Below is a small trained network, with its code and all its weights. Each question gives an input and a target symbol and asks what happens when units are switched off, that is, made to give their printed mean instead of their output.

import numpy as np


def w(rows, s, z=0):
    codes = np.array(rows[::2]) - 128.0
    scale = np.full(codes.shape[1], s)
    scale[-1] = z or s
    return codes * scale


def norm(h):
    return h / np.sqrt((h * h).mean(-1, keepdims=True) + 1e-5)


def f(y):
    return y / 2 * (1 + np.tanh(0.7978845608 * (y + 0.044715 * y**3)))


def softmax(a):
    e = np.exp(a - a.max(-1, keepdims=True))
    return e / e.sum(-1, keepdims=True)


def log_softmax(a):
    a = a - a.max(-1, keepdims=True)
    return a - np.log(np.exp(a).sum(-1, keepdims=True))


def net(x, mask):
    ids = ['αβγδεζλσω'.index(c) for c in x.split()]
    T = len(ids)
    res = E[ids] + P[:T]
    u = 0
    for l in range(2):
        q, k, v = (norm(res) @ M[l].T for M in (Q, K, V))
        z = softmax(np.where(np.tri(T) > 0, q @ k.T / 4**0.5, -1e9)) @ v
        res = res + np.where(mask[u], z, O[l][:, -1]) @ O[l][:, :-1]
        u += 1
        y = f(norm(res) @ A[l][:, :-1].T + A[l][:, -1])
        res = res + np.where(mask[u : u + 16], y, B[l][:, -1]) @ B[l][:, :-1]
        u += 16
    return log_softmax(norm(res)[-1] @ U[:, :-1].T + U[:, -1])


Q, K, V, O, A, B = {}, {}, {}, {}, {}, {}
E = w([
[252,45,50,153,56,154],'α',
[159,130,142,64,67,135],'β',
[63,243,204,169,160,153],'γ',
[160,128,124,57,95,143],'δ',
[192,124,104,245,201,154],'ε',
[51,49,128,96,195,140],'ζ',
[65,96,178,254,68,171],'λ',
[162,131,96,45,136,155],'σ',
[158,77,95,78,128,157],'ω',
],0.00096)
P = w([
[133,151,173,140,127,249],'0',
[87,161,96,110,107,212],'1',
[148,89,193,120,141,194],'2',
[79,136,138,161,75,129],'3',
[100,134,86,111,135,109],'4',
[148,92,181,96,131,94],'5',
[68,145,54,129,116,113],'6',
[177,69,247,101,128,73],'7',
[37,176,1,144,87,91],'8',
[186,66,209,84,157,77],'9',
],0.00097)
Q[0] = w([
[101,132,206,209,132,142],'L0H0',
[59,183,42,99,61,161],'L0H0',
[243,93,184,41,154,79],'L0H0',
[255,70,167,71,194,85],'L0H0',
],0.0089)
K[0] = w([
[135,137,117,114,154,253],'L0H0',
[181,77,225,135,132,44],'L0H0',
[92,138,40,153,128,59],'L0H0',
[75,172,30,151,100,75],'L0H0',
],0.0069)
V[0] = w([
[203,143,153,56,117,173],'L0H0',
[103,75,241,95,38,84],'L0H0',
[173,110,168,179,37,143],'L0H0',
[116,3,92,126,115,113],'L0H0',
],0.002)
O[0] = w([
[190,118,140,153,165,37,197],'L0H0',
[161,96,252,105,166,168,8],'L0H0',
[183,48,143,56,109,109,150],'L0H0',
[187,146,124,152,100,251,119],'L0H0',
],0.0021,0.0012)
A[0] = w([
[40,105,181,174,181,52,2],'L0N0',
[85,185,129,85,193,106,120],'L0N1',
[146,127,102,138,149,93,187],'L0N2',
[4,218,186,169,149,138,28],'L0N3',
[64,77,156,95,129,134,167],'L0N4',
[171,106,166,142,135,145,99],'L0N5',
[211,140,181,185,179,159,189],'L0N6',
[104,147,133,234,105,86,73],'L0N7',
[150,166,84,124,175,115,150],'L0N8',
[32,96,138,94,134,81,101],'L0N9',
[46,110,173,84,99,104,155],'L0N10',
[161,151,153,130,93,89,109],'L0N11',
[128,127,128,128,128,128,127],'L0N12',
[134,154,128,108,98,83,139],'L0N13',
[125,188,71,203,97,168,203],'L0N14',
[114,65,90,181,222,163,193],'L0N15',
],0.0027,0.00096)
B[0] = w([
[145,120,85,73,100,222,118],'L0N0',
[122,27,163,172,116,133,119],'L0N1',
[109,137,169,151,115,123,182],'L0N2',
[250,70,134,70,156,59,97],'L0N3',
[84,123,107,80,199,133,128],'L0N4',
[125,143,66,105,142,110,125],'L0N5',
[56,141,61,107,114,120,197],'L0N6',
[132,95,173,80,80,181,168],'L0N7',
[112,114,169,168,68,115,176],'L0N8',
[95,105,101,138,186,179,118],'L0N9',
[93,104,83,141,231,130,115],'L0N10',
[125,143,108,149,195,129,115],'L0N11',
[128,129,128,128,128,127,128],'L0N12',
[96,133,120,162,157,122,125],'L0N13',
[131,99,201,72,152,94,221],'L0N14',
[115,195,149,152,174,89,249],'L0N15',
],0.0019,0.0015)
Q[1] = w([
[57,227,105,55,52,112],'L1H0',
[146,121,179,203,140,2],'L1H0',
[73,169,194,179,74,16],'L1H0',
[109,144,64,38,100,223],'L1H0',
],0.003)
K[1] = w([
[158,75,124,205,203,165],'L1H0',
[184,236,81,72,170,168],'L1H0',
[189,214,112,117,252,204],'L1H0',
[112,41,161,195,106,104],'L1H0',
],0.0024)
V[1] = w([
[71,112,86,140,249,55],'L1H0',
[114,204,2,126,186,57],'L1H0',
[247,253,118,176,228,211],'L1H0',
[36,214,103,98,143,202],'L1H0',
],0.00072)
O[1] = w([
[178,190,116,62,83,150,185],'L1H0',
[130,145,131,28,192,173,252],'L1H0',
[125,72,2,81,226,112,155],'L1H0',
[167,147,109,91,220,110,154],'L1H0',
],0.00092,0.00033)
A[1] = w([
[169,160,161,126,74,130,64],'L1N0',
[117,147,136,137,147,160,148],'L1N1',
[99,110,67,142,109,144,107],'L1N2',
[134,176,127,235,134,88,120],'L1N3',
[138,143,106,148,143,156,123],'L1N4',
[123,54,185,83,113,161,111],'L1N5',
[252,85,105,138,55,126,10],'L1N6',
[100,135,118,97,110,136,103],'L1N7',
[104,167,156,103,176,137,144],'L1N8',
[169,158,182,201,163,131,103],'L1N9',
[119,137,125,170,68,195,84],'L1N10',
[155,179,157,106,113,211,51],'L1N11',
[173,109,206,165,197,188,99],'L1N12',
[212,84,188,96,176,86,21],'L1N13',
[199,51,105,58,108,185,111],'L1N14',
[155,133,124,121,153,115,149],'L1N15',
],0.0033,0.0014)
B[1] = w([
[134,153,98,112,200,153,124],'L1N0',
[135,84,120,147,118,89,134],'L1N1',
[156,170,154,54,73,141,134],'L1N2',
[69,166,192,166,124,67,250],'L1N3',
[148,93,154,118,105,114,127],'L1N4',
[113,96,172,184,75,196,117],'L1N5',
[120,36,18,170,139,81,107],'L1N6',
[102,148,113,125,76,124,122],'L1N7',
[140,53,108,162,134,53,140],'L1N8',
[64,177,134,109,102,82,170],'L1N9',
[176,116,151,72,153,84,123],'L1N10',
[164,113,171,167,173,164,95],'L1N11',
[86,147,49,103,54,97,119],'L1N12',
[172,114,170,6,106,116,98],'L1N13',
[64,152,172,194,79,45,120],'L1N14',
[148,115,170,140,142,100,134],'L1N15',
],0.0019,0.0022)
U = w([
[187,121,133,77,191,99,30],'α',
[56,221,196,203,148,37,217],'β',
[103,219,42,26,37,192,136],'γ',
[71,45,215,196,3,227,101],'δ',
[194,40,12,216,62,56,143],'ε',
[213,166,72,161,198,153,6],'ζ',
[172,39,222,7,93,54,167],'λ',
[235,135,196,186,193,243,138],'σ',
[8,41,68,109,242,176,130],'ω',
],0.0064,0.0018)

Each question gives the input, a string of symbols that net reads in full, and the target symbol t.
The units are the heads (4 rows each of Q, K, V and O) and the neurons (one row each of A and B). Each row of codes is followed by its name. A weight is (code - 128) times the scale printed after its matrix; where a second scale follows, it is the last column's (O, A, B and U).
mask holds one flag per unit, layer by layer, with each layer's heads first. A switched-off unit (its flag False) gives its mean, the last column of its rows in O or B, instead of its output. The means were averaged over made-up inputs and are rounded, as every weight is.
A unit's drop is (log p(t) with every unit on - log p(t) with that unit switched off) / (log p(t) with every unit on - log p(t) with every unit switched off).
The circuit of an input: a set's keep is (log p(t) with only the set's units on - log p(t) with every unit switched off) / (log p(t) with every unit on - log p(t) with every unit switched off). Starting from the 12 units with the biggest drops (on a tie, the unit counted first), units are removed one at a time, each time the one whose removal leaves the highest keep (on an exact tie, the one counted first), for as long as the keep stays at least 0.8.
units of the circuit, in order: the units of the circuit, biggest drop first
most important unit: the unit with the biggest drop
top k neurons: the k neurons with the biggest drops, biggest first
k most important neurons of layer l: the k neurons of layer l with the biggest drops, biggest first
input ζ ζ ε β ζ σ δ σ ε σ, target γ: 3 most important neurons of layer 0 : (L0N15, L0N7, L0N3)
input ε σ δ ε σ σ α σ, target ε: units of the circuit, in order : (L0H0, L1N6, L0N14)
input ε β ε δ, target γ: most important unit : L0N15
input ε ε ε ε α ω, target ε: units of the circuit, in order : (L1N6, L0N14)
input σ ε λ σ σ ε ζ β, target σ: top 3 neurons : (L0N15, L1N11, L1N3)
input ε α ω α ε ζ ω, target σ: units of the circuit, in order : (L0H0, L1N11)
input σ ζ σ, target σ: units of the circuit, in order : (L1N11, L0H0)
input α ω ε ζ ζ ζ λ β, target δ: top 3 neurons : (L0N15, L1N14, L1N5)
input ε ε σ, target γ: units of the circuit, in order : (L0H0, L1N3)
input σ ζ ζ λ γ ε ε λ δ, target δ: units of the circuit, in order : (L0H0, L1N5)
input ε σ ζ λ λ ε α ε σ β, target β: top 3 neurons : (L0N0, L0N7, L0N3)
input ε ε λ ζ ω, target σ: units of the circuit, in order : (L0H0, L1N11, L0N6)
input α ε ε λ β, target δ: units of the circuit, in order : (L0N15, L0H0, L1N5)
input σ ζ σ ε ζ γ, target λ: units of the circuit, in order : (L0N3, L1N13)
input ε σ ω, target β: units of the circuit, in order : (L0H0)
input ζ β δ ε ζ ζ ε ω, target γ: units of the circuit, in order : (L0H0, L1N3)
input ε σ ε β σ, target λ: top 4 neurons : (L1N13, L0N7, L1N3, L0N15)
input ζ σ ε ε ζ σ, target σ: top 3 neurons : (L1N11, L1N3, L0N7)
input ε σ δ ζ ω σ λ ω σ, target ζ: 3 most important neurons of layer 0 : (L0N3, L0N15, L0N7)
input λ α β ε ε ω σ, target ζ: 3 most important neurons of layer 0 : (L0N3, L0N7, L0N15)
input ε β ε ω β ζ, target ω: most important unit : L0N14
input γ λ ζ ε σ δ, target β: 2 most important neurons of layer 0 : (L0N0, L0N7)
input σ σ λ σ, target δ: top 2 neurons : (L0N15, L1N14)
input ζ γ ε ε ε ω ζ β, target σ: top 3 neurons : (L0N15, L1N3, L1N11)
input λ σ ω ε ζ α δ, target ε: top 3 neurons : (L1N6, L0N15, L1N14)
input ε ε α ζ β ε ζ σ ζ δ, target σ: top 3 neurons : (L1N11, L1N3, L0N7)
input β δ γ α ω, target ε: top 4 neurons : (L1N6, L1N14, L1N3, L0N6)
input ε ε γ λ ε ε λ α σ, target ε: 3 most important neurons of layer 1 : (L1N6, L1N14, L1N9)
input σ σ λ ζ γ σ σ ω α δ, target ε: 2 most important neurons of layer 0 : (L0N15, L0N14)
input ε ζ σ γ σ ε γ β, target ω: 3 most important neurons of layer 0 : (L0N10, L0N14, L0N9)
